In the rows, 128 means zero.
Each name stands for a flat space through zero: a line, a plane or more. A row that begins with a name and a colon came from that space; any other row is followed by the name of the space it lies nearest, among the names in its block.
demuv-rafar: 188, 44, 109, 169, 109, 106, 114, 139, 174, 135, 154, 167, 155, 145, 129, 147, 158, 52, 108, 145, 119, 150, 156, 133, 159, 90, 149, 124, 124, 109, 201, 95
giva-rizoz: 98, 159, 135, 104, 168, 130, 184, 129, 86, 93, 127, 127, 141, 83, 94, 153, 121, 139, 131, 75, 145, 132, 158, 89, 118, 127, 117, 132, 102, 106, 98, 102
kotut-kero: 120, 180, 133, 117, 127, 132, 127, 119, 113, 112, 114, 104, 111, 131, 124, 130, 123, 153, 126, 128, 132, 124, 103, 113, 114, 134, 131, 125, 148, 149, 112, 145
kotut-kero: 140, 163, 49, 156, 105, 129, 131, 141, 145, 165, 136, 77, 93, 143, 132, 177, 84, 126, 150, 119, 107, 61, 78, 149, 103, 126, 128, 119, 136, 165, 102, 151
maf-bupum: 151, 162, 81, 139, 133, 102, 132, 175, 140, 95, 138, 111, 131, 126, 114, 192, 111, 109, 122, 94, 132, 126, 144, 87, 129, 85, 157, 115, 140, 141, 136, 103
bati-sagi: 108, 128, 116, 113, 145, 126, 175, 117, 92, 124, 128, 137, 149, 100, 110, 145, 131, 132, 128, 83, 127, 146, 135, 116, 121, 145, 107, 116, 116, 96, 104, 102
demuv-rafar: 139, 160, 140, 123, 126, 128, 147, 94, 101, 108, 121, 120, 128, 116, 116, 135, 146, 130, 112, 120, 129, 140, 109, 113, 116, 130, 136, 117, 147, 123, 123, 134
maf-bupum: 79, 81, 132, 116, 121, 158, 163, 78, 106, 184, 115, 147, 126, 136, 123, 84, 136, 148, 146, 136, 115, 137, 83, 161, 120, 205, 53, 134, 106, 112, 116, 130
bati-sagi: 122, 114, 112, 147, 90, 140, 97, 134, 165, 149, 136, 120, 98, 167, 129, 116, 118, 135, 143, 171, 123, 129, 81, 131, 124, 134, 118, 133, 135, 161, 148, 139
bati-sagi: 166, 142, 161, 136, 166, 131, 143, 102, 123, 124, 110, 115, 119, 115, 128, 129, 135, 88, 113, 138, 133, 49, 167, 146, 136, 113, 140, 162, 113, 145, 149, 160
kotut-kero: 139, 101, 131, 141, 132, 130, 160, 120, 112, 108, 174, 145, 156, 65, 109, 150, 135, 104, 129, 93, 132, 142, 167, 126, 118, 86, 163, 117, 94, 67, 99, 101
giva-rizoz: 96, 122, 91, 138, 116, 134, 106, 194, 160, 133, 167, 116, 117, 117, 129, 145, 78, 150, 167, 119, 133, 119, 140, 126, 119, 97, 144, 130, 97, 130, 91, 113
bati-sagi: 134, 179, 121, 123, 92, 125, 101, 109, 126, 123, 104, 103, 104, 169, 136, 123, 137, 158, 115, 154, 121, 154, 57, 114, 116, 149, 128, 107, 188, 165, 135, 153
demuv-rafar: 112, 154, 130, 136, 121, 148, 141, 124, 127, 111, 149, 106, 104, 107, 102, 139, 110, 140, 145, 130, 138, 111, 112, 110, 105, 108, 139, 138, 109, 136, 104, 135
maf-bupum: 140, 138, 145, 125, 133, 121, 118, 135, 121, 106, 140, 130, 142, 103, 136, 130, 132, 129, 121, 117, 133, 137, 157, 128, 127, 100, 164, 120, 130, 108, 110, 128
demuv-rafar: 179, 115, 108, 142, 153, 101, 130, 147, 127, 135, 140, 130, 160, 96, 155, 162, 123, 85, 116, 91, 117, 88, 193, 165, 140, 90, 170, 118, 121, 96, 114, 126
kotut-kero: 105, 123, 138, 138, 117, 149, 144, 129, 133, 101, 167, 130, 117, 98, 90, 134, 121, 133, 145, 129, 144, 145, 126, 96, 111, 97, 141, 137, 95, 115, 115, 110
kotut-kero: 137, 147, 128, 125, 136, 124, 140, 120, 110, 121, 130, 120, 135, 105, 130, 140, 127, 128, 124, 108, 127, 118, 138, 133, 120, 119, 143, 120, 130, 114, 105, 132
maf-bupum: 103, 160, 131, 117, 130, 136, 124, 141, 128, 115, 121, 112, 109, 135, 119, 126, 112, 155, 138, 132, 138, 126, 114, 107, 120, 133, 120, 136, 129, 152, 119, 133
maf-bupum: 129, 191, 116, 125, 123, 132, 170, 91, 95, 99, 117, 100, 110, 121, 91, 162, 135, 134, 117, 110, 131, 131, 81, 86, 102, 134, 123, 117, 150, 143, 122, 131
giva-rizoz: 129, 101, 147, 109, 142, 111, 85, 159, 135, 142, 116, 152, 156, 136, 175, 95, 130, 140, 123, 130, 125, 144, 174, 162, 153, 134, 137, 122, 136, 111, 123, 129
kotut-kero: 97, 140, 132, 129, 136, 153, 177, 111, 107, 110, 153, 119, 117, 84, 85, 143, 115, 135, 147, 106, 141, 117, 124, 103, 103, 118, 122, 140, 88, 112, 96, 117
giva-rizoz: 111, 171, 146, 120, 137, 146, 153, 101, 104, 112, 123, 106, 108, 110, 106, 128, 123, 146, 133, 125, 137, 107, 110, 113, 107, 133, 123, 139, 121, 139, 106, 145
giva-rizoz: 97, 106, 140, 118, 158, 134, 141, 160, 137, 116, 134, 144, 132, 119, 109, 125, 114, 126, 144, 120, 146, 124, 170, 105, 141, 122, 109, 155, 86, 128, 139, 103
maf-bupum: 116, 148, 134, 120, 132, 132, 133, 126, 121, 118, 120, 121, 120, 130, 119, 127, 125, 141, 129, 128, 134, 129, 119, 114, 123, 135, 121, 132, 130, 138, 125, 131
giva-rizoz: 90, 98, 179, 91, 189, 129, 143, 153, 112, 115, 111, 165, 157, 107, 128, 95, 130, 135, 132, 110, 149, 133, 209, 122, 156, 142, 100, 159, 84, 105, 132, 105
bati-sagi: 132, 139, 123, 122, 107, 113, 79, 155, 143, 125, 124, 127, 131, 152, 157, 117, 127, 152, 124, 141, 124, 162, 118, 131, 134, 124, 148, 108, 164, 137, 125, 133
bati-sagi: 131, 86, 122, 170, 111, 145, 109, 168, 198, 117, 173, 129, 96, 139, 95, 140, 106, 92, 153, 173, 145, 101, 140, 102, 134, 71, 144, 168, 80, 160, 175, 114
maf-bupum: 108, 151, 122, 120, 136, 132, 133, 137, 135, 124, 105, 115, 105, 159, 111, 131, 118, 138, 133, 140, 136, 117, 106, 99, 130, 148, 95, 146, 131, 171, 153, 129
maf-bupum: 154, 124, 140, 137, 128, 124, 113, 121, 145, 128, 116, 128, 120, 150, 132, 122, 140, 107, 115, 154, 128, 112, 130, 130, 140, 123, 132, 140, 139, 150, 166, 141
bati-sagi: 138, 100, 118, 137, 136, 119, 98, 168, 160, 145, 133, 134, 132, 140, 151, 126, 112, 113, 136, 137, 126, 103, 164, 150, 147, 112, 137, 140, 115, 136, 140, 128
bati-sagi: 144, 111, 102, 159, 129, 122, 104, 190, 190, 115, 151, 122, 108, 149, 112, 160, 101, 92, 142, 149, 140, 94, 156, 101, 144, 75, 146, 157, 102, 168, 175, 112
bati-sagi: 109, 129, 119, 129, 107, 140, 142, 109, 121, 132, 133, 126, 118, 133, 111, 126, 131, 142, 134, 132, 125, 151, 86, 116, 114, 146, 109, 120, 131, 128, 123, 123
demuv-rafar: 124, 109, 133, 148, 124, 143, 136, 136, 153, 113, 155, 130, 112, 120, 96, 137, 121, 108, 141, 145, 142, 116, 135, 104, 126, 97, 134, 152, 94, 136, 149, 116
giva-rizoz: 158, 120, 105, 145, 92, 126, 125, 89, 118, 160, 136, 122, 133, 126, 150, 130, 142, 122, 119, 129, 102, 133, 87, 170, 113, 138, 142, 96, 156, 106, 107, 146
demuv-rafar: 153, 141, 152, 137, 138, 131, 161, 94, 112, 92, 136, 128, 129, 101, 95, 146, 151, 98, 110, 123, 139, 125, 138, 100, 122, 101, 147, 135, 121, 118, 145, 124
giva-rizoz: 120, 148, 140, 105, 157, 110, 119, 165, 123, 98, 112, 135, 143, 128, 132, 133, 125, 138, 120, 109, 142, 144, 169, 102, 144, 119, 134, 130, 134, 131, 133, 112
demuv-rafar: 125, 150, 121, 106, 153, 112, 126, 142, 111, 136, 98, 123, 139, 137, 150, 129, 121, 141, 122, 107, 123, 116, 143, 138, 137, 151, 115, 123, 144, 134, 118, 133
kotut-kero: 119, 187, 175, 90, 179, 124, 91, 148, 117, 127, 74, 103, 115, 142, 171, 90, 108, 164, 125, 140, 139, 65, 169, 154, 141, 147, 128, 156, 141, 170, 112, 180
kotut-kero: 159, 167, 108, 127, 93, 108, 133, 93, 99, 108, 119, 121, 140, 135, 127, 153, 161, 133, 95, 112, 114, 189, 74, 107, 114, 134, 147, 77, 194, 116, 126, 124
demuv-rafar: 139, 135, 92, 134, 125, 111, 121, 155, 144, 131, 120, 121, 126, 154, 130, 155, 119, 118, 125, 121, 123, 126, 121, 115, 136, 126, 123, 121, 144, 149, 148, 117
maf-bupum: 124, 122, 163, 124, 124, 132, 77, 153, 144, 123, 146, 132, 131, 113, 159, 94, 118, 151, 138, 148, 135, 129, 162, 154, 131, 100, 169, 132, 121, 116, 100, 147
giva-rizoz: 145, 92, 96, 144, 128, 109, 140, 154, 152, 117, 136, 150, 143, 146, 106, 163, 138, 86, 119, 118, 129, 154, 141, 93, 148, 112, 119, 127, 123, 129, 182, 84
demuv-rafar: 99, 129, 120, 137, 133, 148, 126, 161, 150, 128, 154, 112, 104, 114, 114, 133, 88, 139, 162, 133, 140, 90, 140, 124, 117, 105, 131, 153, 85, 143, 106, 129
kotut-kero: 96, 68, 118, 137, 117, 144, 116, 146, 174, 163, 122, 147, 106, 183, 117, 101, 120, 121, 150, 173, 130, 127, 105, 124, 147, 161, 69, 160, 102, 165, 184, 115
151, 174, 190, 128, 141, 145, 160, 61, 94, 82, 123, 114, 114, 94, 96, 123, 160, 116, 104, 140, 145, 111, 125, 104, 111, 109, 153, 143, 131, 128, 133, 155
bati-sagi
139, 128, 130, 153, 96, 139, 50, 159, 198, 150, 125, 103, 77, 190, 153, 100, 104, 133, 144, 209, 129, 83, 99, 147, 136, 114, 140, 157, 139, 202, 166, 172
maf-bupum
123, 165, 180, 133, 128, 161, 173, 66, 94, 81, 153, 113, 108, 71, 78, 127, 144, 130, 126, 131, 148, 122, 114, 97, 94, 100, 153, 142, 105, 112, 103, 142
demuv-rafar
170, 139, 107, 161, 95, 125, 142, 103, 132, 105, 159, 116, 123, 112, 103, 169, 143, 96, 114, 126, 124, 139, 99, 107, 110, 87, 167, 108, 143, 119, 137, 122
demuv-rafar
131, 159, 99, 134, 141, 120, 143, 158, 142, 105, 122, 109, 110, 143, 99, 171, 110, 113, 130, 118, 138, 105, 128, 83, 130, 111, 122, 142, 126, 167, 156, 114
demuv-rafar
114, 84, 130, 124, 153, 124, 113, 170, 157, 145, 121, 149, 135, 147, 139, 113, 115, 116, 140, 137, 133, 112, 172, 137, 156, 134, 105, 154, 99, 138, 156, 114
demuv-rafar
127, 123, 126, 143, 96, 148, 121, 94, 135, 156, 131, 115, 103, 143, 131, 109, 129, 135, 136, 161, 117, 114, 76, 152, 113, 146, 118, 129, 135, 142, 124, 155
maf-bupum
142, 164, 81, 151, 100, 123, 139, 139, 149, 101, 137, 102, 100, 153, 88, 182, 121, 113, 126, 131, 131, 136, 78, 71, 115, 105, 132, 121, 148, 168, 160, 112
demuv-rafar
139, 125, 118, 136, 121, 137, 188, 61, 85, 140, 134, 128, 139, 95, 108, 144, 151, 111, 117, 100, 113, 130, 98, 140, 106, 148, 116, 109, 127, 90, 106, 126
giva-rizoz
120, 94, 127, 133, 110, 129, 91, 153, 154, 145, 143, 141, 131, 139, 150, 106, 120, 138, 140, 148, 125, 143, 133, 149, 136, 123, 135, 126, 123, 122, 125, 127
bati-sagi
130, 99, 127, 128, 140, 122, 145, 129, 126, 128, 128, 149, 146, 125, 120, 133, 139, 108, 122, 117, 129, 141, 148, 122, 140, 131, 115, 130, 116, 112, 147, 106
giva-rizoz
99, 168, 123, 118, 128, 136, 119, 151, 136, 114, 119, 106, 101, 145, 116, 130, 104, 158, 143, 137, 139, 120, 108, 99, 120, 132, 117, 140, 130, 167, 124, 134
maf-bupum
135, 127, 79, 148, 105, 121, 116, 161, 148, 137, 157, 115, 125, 124, 133, 160, 103, 126, 143, 114, 119, 125, 119, 133, 118, 102, 150, 111, 128, 125, 107, 118
maf-bupum
42, 171, 164, 92, 158, 170, 132, 142, 107, 132, 124, 100, 94, 99, 124, 87, 77, 204, 175, 127, 149, 82, 134, 136, 103, 153, 102, 163, 81, 145, 52, 158
demuv-rafar
163, 97, 110, 158, 103, 124, 98, 131, 166, 155, 138, 126, 118, 154, 146, 128, 129, 99, 127, 160, 115, 105, 117, 157, 136, 114, 142, 130, 135, 143, 156, 142
maf-bupum
127, 129, 129, 128, 123, 128, 127, 129, 118, 124, 145, 129, 139, 103, 134, 130, 126, 137, 131, 114, 127, 139, 137, 137, 120, 115, 148, 115, 125, 103, 98, 126
maf-bupum
134, 129, 95, 120, 144, 101, 112, 179, 138, 133, 118, 131, 147, 140, 151, 150, 111, 126, 127, 101, 123, 128, 160, 131, 146, 124, 131, 117, 138, 130, 128, 111
bati-sagi
114, 119, 102, 128, 127, 131, 156, 119, 122, 145, 120, 129, 125, 139, 113, 139, 126, 125, 133, 117, 121, 129, 103, 122, 125, 156, 91, 127, 123, 132, 136, 115
maf-bupum
135, 153, 151, 122, 111, 121, 77, 145, 145, 104, 120, 123, 119, 153, 144, 109, 134, 150, 118, 159, 136, 157, 118, 112, 134, 114, 154, 123, 162, 152, 142, 141
kotut-kero
130, 112, 111, 154, 62, 131, 102, 133, 164, 103, 164, 137, 115, 153, 101, 137, 144, 130, 128, 162, 131, 208, 68, 81, 119, 101, 147, 106, 151, 134, 160, 102
kotut-kero
117, 179, 155, 128, 105, 151, 105, 105, 130, 117, 123, 95, 86, 139, 124, 105, 121, 163, 135, 168, 135, 113, 80, 122, 105, 129, 139, 137, 145, 165, 114, 170
maf-bupum
117, 186, 127, 126, 120, 144, 141, 106, 106, 116, 131, 92, 103, 109, 115, 138, 113, 156, 136, 122, 130, 107, 94, 121, 97, 126, 139, 124, 135, 139, 86, 153
giva-rizoz
122, 215, 139, 135, 90, 146, 83, 136, 137, 93, 150, 72, 80, 118, 128, 129, 98, 180, 143, 156, 139, 114, 83, 112, 89, 85, 188, 122, 153, 164, 77, 173
maf-bupum
119, 99, 104, 138, 130, 128, 131, 156, 149, 140, 142, 135, 129, 131, 121, 140, 112, 115, 143, 123, 128, 119, 141, 127, 134, 121, 117, 137, 103, 129, 136, 110
bati-sagi
106, 124, 139, 129, 117, 154, 172, 75, 102, 131, 136, 129, 118, 110, 95, 120, 141, 134, 134, 128, 129, 138, 88, 119, 106, 151, 102, 130, 112, 114, 116, 127
bati-sagi
